Below is a small trained network, with its code and all its weights. Each question gives an input and a class and asks what happens when units are switched off, that is, made to give their printed mean instead of their output.

import numpy as np


def w(rows, s, z=0):
    codes = np.array(rows[::2]) - 128.0
    scale = np.full(codes.shape[1], s)
    scale[-1] = z or s
    return codes * scale


def f(y):
    return np.maximum(y, 0)


def log_softmax(a):
    a = a - a.max(-1, keepdims=True)
    return a - np.log(np.exp(a).sum(-1, keepdims=True))


def net(x, mask):
    res = np.array(x, float).reshape(1, 8) / 4 @ E
    y = f(res @ A[0][:, :-1].T + A[0][:, -1])
    res = res + np.where(mask, y, B[0][:, -1]) @ B[0][:, :-1]
    return log_softmax(res[-1] @ U[:, :-1].T + U[:, -1])


A, B = {}, {}
E = w([
[127,129,147,138,130,130],'x0',
[129,128,125,127,128,127],'x1',
[251,151,138,115,167,195],'x2',
[99,203,125,68,194,42],'x3',
[130,128,135,138,130,124],'x4',
[137,126,125,147,130,113],'x5',
[132,128,148,146,130,122],'x6',
[120,52,147,77,242,88],'x7',
],0.012)
A[0] = w([
[92,123,130,132,89,103,200],'N0',
[150,225,129,164,125,149,182],'N1',
[118,170,134,75,244,78,84],'N2',
[116,226,136,100,162,87,154],'N3',
[151,117,131,129,115,130,91],'N4',
[73,38,136,119,139,90,169],'N5',
[105,232,121,133,119,116,141],'N6',
[147,117,121,151,131,177,105],'N7',
[174,151,135,141,115,168,129],'N8',
[195,75,109,126,226,169,130],'N9',
[10,187,130,139,143,78,143],'N10',
[42,148,120,154,20,86,216],'N11',
[187,223,128,113,189,158,115],'N12',
[67,96,111,150,159,126,142],'N13',
[195,122,137,123,177,109,107],'N14',
[110,93,106,174,54,192,255],'N15',
[191,182,122,119,102,140,162],'N16',
[109,71,126,148,94,136,210],'N17',
[124,165,113,150,88,134,253],'N18',
[77,25,133,129,154,118,182],'N19',
[155,62,147,135,97,154,202],'N20',
[179,162,132,113,97,141,112],'N21',
[161,88,145,120,139,154,151],'N22',
],0.014,0.0043)
B[0] = w([
[105,126,161,96,160,116,180],'N0',
[93,137,61,101,78,124,189],'N1',
[121,132,181,250,166,48,222],'N2',
[26,100,64,128,135,75,198],'N3',
[147,132,115,124,131,126,141],'N4',
[124,61,178,153,50,157,196],'N5',
[99,82,62,53,144,124,184],'N6',
[189,155,104,140,135,116,170],'N7',
[179,176,91,144,108,119,180],'N8',
[138,125,164,66,209,212,210],'N9',
[191,86,90,84,167,10,222],'N10',
[47,188,170,66,203,173,253],'N11',
[49,170,76,194,112,185,191],'N12',
[144,112,149,143,79,97,169],'N13',
[90,130,149,125,171,179,173],'N14',
[124,235,220,170,120,122,249],'N15',
[156,178,81,172,73,124,181],'N16',
[83,152,177,123,105,181,187],'N17',
[130,226,131,95,129,83,193],'N18',
[118,35,191,136,74,190,198],'N19',
[217,152,163,120,138,151,196],'N20',
[152,167,97,154,90,115,167],'N21',
[162,106,133,95,152,162,170],'N22',
],0.025,0.019)
U = w([
[87,194,174,157,200,104,217],'0',
[118,162,91,61,173,63,89],'1',
[150,95,169,115,8,135,235],'2',
[138,95,158,157,108,47,5],'3',
[197,190,93,125,87,116,86],'4',
[93,148,38,147,86,109,114],'5',
[197,120,135,86,213,162,101],'6',
],0.012,0.0026)

Each question gives the input, the list of numbers given to net, and the class t.
The units are the neurons (one row each of A and B). Each row of codes is followed by its name. A weight is (code - 128) times the scale printed after its matrix; where a second scale follows, it is the last column's (A, B and U).
mask holds one flag per neuron, in row order. A switched-off neuron (its flag False) gives its mean, the last column of its row in B, instead of its output. The means were averaged over made-up inputs and are rounded, as every weight is.
A unit's drop is (log p(t) with every unit on - log p(t) with that unit switched off) / (log p(t) with every unit on - log p(t) with every unit switched off).
The circuit of an input: a set's keep is (log p(t) with only the set's units on - log p(t) with every unit switched off) / (log p(t) with every unit on - log p(t) with every unit switched off). Starting from the 12 units with the biggest drops (on a tie, the unit counted first), units are removed one at a time, each time the one whose removal leaves the highest keep (on an exact tie, the one counted first), for as long as the keep stays at least 0.8.
circuit, biggest first: the units of the circuit, biggest drop first
most important unit: the unit with the biggest drop
k most important neurons: the k neurons with the biggest drops, biggest first
drop of u: that unit's drop, to one decimal
input [-4,8,-2,2,8,7,7,0], class 1: most important unit : N15
input [5,-5,0,5,-6,-2,4,5], class 3: 2 most important neurons : (N11 N15)
input [-5,3,0,1,3,8,4,-8], class 1: circuit, biggest first : (N6 N2)
input [-2,3,0,0,1,2,-4,2], class 2: circuit, biggest first : (N11 N15)
input [-8,5,-7,2,5,1,8,8], class 3: 2 most important neurons : (N2 N10)
input [-3,3,-7,0,7,-8,-8,1], class 2: 3 most important neurons : (N5 N19 N2)
input [2,0,-4,1,-6,0,-6,-8], class 1: 3 most important neurons : (N6 N2 N10)
input [-3,-7,-1,1,2,3,4,1], class 3: 2 most important neurons : (N11 N15)
input [1,6,7,-7,0,-4,6,3], class 6: drop of N9 : 0.1
input [2,-6,1,4,4,-5,-7,0], class 5: drop of N15 : 0.3
input [-2,6,-7,6,1,4,3,-1], class 1: drop of N10 : 0.2
